Here is a tiny trained network, its code and every weight. The questions are about switching its units off for an input and a class, where a switched-off unit gives its printed mean instead of its output.

import numpy as np


def w(rows, s, z=0):
    codes = np.array(rows[::2]) - 128.0
    scale = np.full(codes.shape[1], s)
    scale[-1] = z or s
    return codes * scale


def f(y):
    return np.maximum(y, 0)


def log_softmax(a):
    a = a - a.max(-1, keepdims=True)
    return a - np.log(np.exp(a).sum(-1, keepdims=True))


def net(x, mask):
    res = np.array(x, float).reshape(1, 7) / 4 @ E
    y = f(res @ A[0][:, :-1].T + A[0][:, -1])
    res = res + np.where(mask, y, B[0][:, -1]) @ B[0][:, :-1]
    return log_softmax(res[-1] @ U[:, :-1].T + U[:, -1])


A, B = {}, {}
E = w([
[127,130,127,131,128],'x0',
[107,55,136,110,218],'x1',
[126,61,134,228,87],'x2',
[11,145,108,124,119],'x3',
[101,173,253,154,156],'x4',
[140,190,70,203,197],'x5',
[130,128,127,126,130],'x6',
],0.0055)
A[0] = w([
[73,132,100,141,125,99],'n1',
[118,89,161,79,84,26],'n2',
[134,114,88,115,125,62],'n3',
[147,96,30,97,101,23],'n4',
[125,78,147,118,198,75],'n5',
[135,120,90,121,120,76],'n6',
[139,108,75,118,109,51],'n7',
[152,195,118,140,50,54],'n8',
[131,158,101,161,154,76],'n9',
[132,163,105,172,160,68],'n10',
[120,54,145,248,83,11],'n11',
[114,67,136,117,198,42],'n12',
[143,171,122,54,162,36],'n13',
[41,139,104,132,117,47],'n14',
[96,159,244,159,164,1],'n15',
[114,159,110,149,127,53],'n16',
[108,77,148,122,170,79],'n17',
[37,133,101,136,115,55],'n18',
[115,56,119,107,207,40],'n19',
[136,173,128,133,66,51],'n20',
[63,134,115,130,119,59],'n21',
[67,133,116,126,119,68],'n22',
[133,113,59,107,118,42],'n23',
[116,76,129,207,99,30],'n24',
[94,119,145,112,114,57],'n25',
[119,73,182,59,58,13],'n26',
[126,116,143,98,102,88],'n27',
[133,115,77,112,120,60],'n28',
[135,172,123,70,155,41],'n29',
[121,113,119,148,100,48],'n30',
[134,84,34,103,104,30],'n31',
[122,101,134,171,109,58],'n32',
[206,118,133,131,141,69],'n33',
[211,121,141,132,134,78],'n34',
[226,114,141,137,140,55],'n35',
[138,107,128,129,156,95],'n36',
[132,170,216,147,137,37],'n37',
[132,180,115,44,159,34],'n38',
[116,183,137,96,130,39],'n39',
[196,113,143,114,143,74],'n40',
[141,192,73,194,197,23],'n41',
[130,153,97,171,163,71],'n42',
[142,192,122,145,49,28],'n43',
],0.013,0.0096)
B[0] = w([
[134,160,180,101,127,200],'n1',
[171,52,136,106,95,161],'n2',
[151,138,140,152,155,140],'n3',
[130,125,149,172,215,224],'n4',
[107,157,105,167,73,210],'n5',
[135,127,131,143,155,147],'n6',
[137,119,116,164,166,163],'n7',
[79,166,88,204,98,215],'n8',
[125,73,127,136,112,172],'n9',
[149,71,139,137,110,180],'n10',
[99,146,33,45,186,255],'n11',
[129,164,94,166,73,182],'n12',
[114,134,64,71,166,170],'n13',
[91,153,185,91,121,174],'n14',
[166,109,175,203,233,213],'n15',
[151,111,138,135,100,137],'n16',
[150,152,99,168,92,186],'n17',
[97,156,191,89,138,190],'n18',
[103,178,105,187,83,208],'n19',
[123,149,82,176,89,164],'n20',
[100,140,168,106,118,151],'n21',
[106,141,166,102,118,153],'n22',
[165,144,148,154,177,166],'n23',
[136,153,60,76,156,190],'n24',
[140,116,139,102,98,132],'n25',
[115,3,119,143,89,219],'n26',
[123,92,118,131,106,159],'n27',
[154,138,141,149,159,154],'n28',
[140,141,71,83,162,154],'n29',
[146,141,101,118,122,131],'n30',
[129,105,152,191,198,229],'n31',
[174,127,91,109,143,145],'n32',
[107,142,185,94,136,183],'n33',
[53,144,175,104,141,201],'n34',
[94,155,200,94,125,200],'n35',
[87,129,115,131,107,148],'n36',
[102,112,124,187,217,194],'n37',
[118,134,39,71,150,184],'n38',
[136,127,73,115,166,146],'n39',
[50,135,150,106,123,179],'n40',
[116,8,116,122,83,231],'n41',
[124,64,125,139,95,185],'n42',
[161,174,90,190,68,183],'n43',
],0.036,0.0023)
U = w([
[127,124,132,131,126,249],'0',
[128,124,131,130,124,241],'1',
[131,120,136,148,148,67],'2',
[122,128,106,110,131,83],'3',
[126,93,135,129,107,73],'4',
[118,143,123,153,101,70],'5',
[111,135,159,115,120,73],'6',
[251,148,155,99,103,69],'7',
],0.017,0.015)

Each question gives the input, the list of numbers given to net, and the class t.
The units are the neurons (one row each of A and B). Each row of codes is followed by its name. A weight is (code - 128) times the scale printed after its matrix; where a second scale follows, it is the last column's (A, B and U).
mask holds one flag per neuron, in row order. A switched-off neuron (its flag False) gives its mean, the last column of its row in B, instead of its output. The means were averaged over made-up inputs and are rounded, as every weight is.
A unit's drop is (log p(t) with every unit on - log p(t) with that unit switched off) / (log p(t) with every unit on - log p(t) with every unit switched off).
The circuit of an input: a set's keep is (log p(t) with only the set's units on - log p(t) with every unit switched off) / (log p(t) with every unit on - log p(t) with every unit switched off). Starting from the 12 units with the biggest drops (on a tie, the unit counted first), units are removed one at a time, each time the one whose removal leaves the highest keep (on an exact tie, the one counted first), for as long as the keep stays at least 0.8.
circuit, biggest first: the units of the circuit, biggest drop first
unit that matters most: the unit with the biggest drop
top k neurons: the k neurons with the biggest drops, biggest first
input [0,-5,4,-4,6,5,2], class 2: unit that matters most	n37
input [-6,-7,2,5,-2,-1,-2], class 5: circuit, biggest first	(n8, n43)
input [-4,0,5,-5,-3,7,-5], class 4: top 2 neurons	(n41, n42)
input [3,-1,1,-2,7,5,4], class 2: circuit, biggest first	(n15, n37)
input [-1,-7,1,3,-3,6,-6], class 5: circuit, biggest first	(n8, n43)
input [1,7,1,8,5,7,5], class 6: circuit, biggest first	(n18, n14)
input [-3,2,6,5,-4,-4,0], class 3: circuit, biggest first	(n11, n24)
input [-4,3,2,-6,6,-1,3], class 2: top 2 neurons	(n15, n37)
input [0,-1,5,-7,6,-2,4], class 6: top 2 neurons	(n35, n34)
input [3,4,-8,3,6,-5,2], class 3: circuit, biggest first	(n38, n13)
input [6,8,2,-8,2,3,1], class 5: top 4 neurons	(n5, n19, n12, n17)
input [6,8,7,-4,-1,-3,1], class 5: circuit, biggest first	(n19, n5)
input [4,-3,2,-3,-5,7,-5], class 4: circuit, biggest first	(n41, n42)
input [5,2,1,6,7,-4,-6], class 2: circuit, biggest first	(n15)
input [-6,0,1,-8,5,7,6], class 6: top 3 neurons	(n35, n34, n33)
input [6,-5,-8,3,-1,6,-5], class 3: circuit, biggest first	(n38, n13)
input [4,8,-5,5,5,2,4], class 5: circuit, biggest first	(n5, n19, n12)
input [-2,-7,5,5,-7,-5,5], class 2: circuit, biggest first	(n31, n4)
input [5,6,3,0,5,-5,-5], class 5: top 2 neurons	(n5, n17)
input [-3,0,8,-5,1,1,-6], class 3: circuit, biggest first	(n11)
input [-5,-3,7,-5,-2,-1,-5], class 3: top 2 neurons	(n11, n24)
input [-1,8,5,-1,7,-1,-2], class 5: top 4 neurons	(n5, n12, n17, n19)
input [7,-8,3,-5,-6,-4,4], class 5: top 3 neurons	(n8, n43, n20)
input [4,-4,4,5,8,3,3], class 2: top 2 neurons	(n15, n37)
input [-3,3,7,3,1,8,1], class 4: top 4 neurons	(n41, n42, n10, n9)
input [-3,-4,2,2,6,-6,2], class 2: top 3 neurons	(n15, n37, n41)
input [3,3,3,6,7,-8,-7], class 4: circuit, biggest first	(n26)
input [-1,-8,-3,-1,-6,-6,3], class 5: top 3 neurons	(n8, n43, n20)
input [0,6,-6,7,-3,-2,3], class 6: top 2 neurons	(n18, n14)
input [-3,7,3,-5,2,5,-6], class 5: top 3 neurons	(n5, n19, n12)
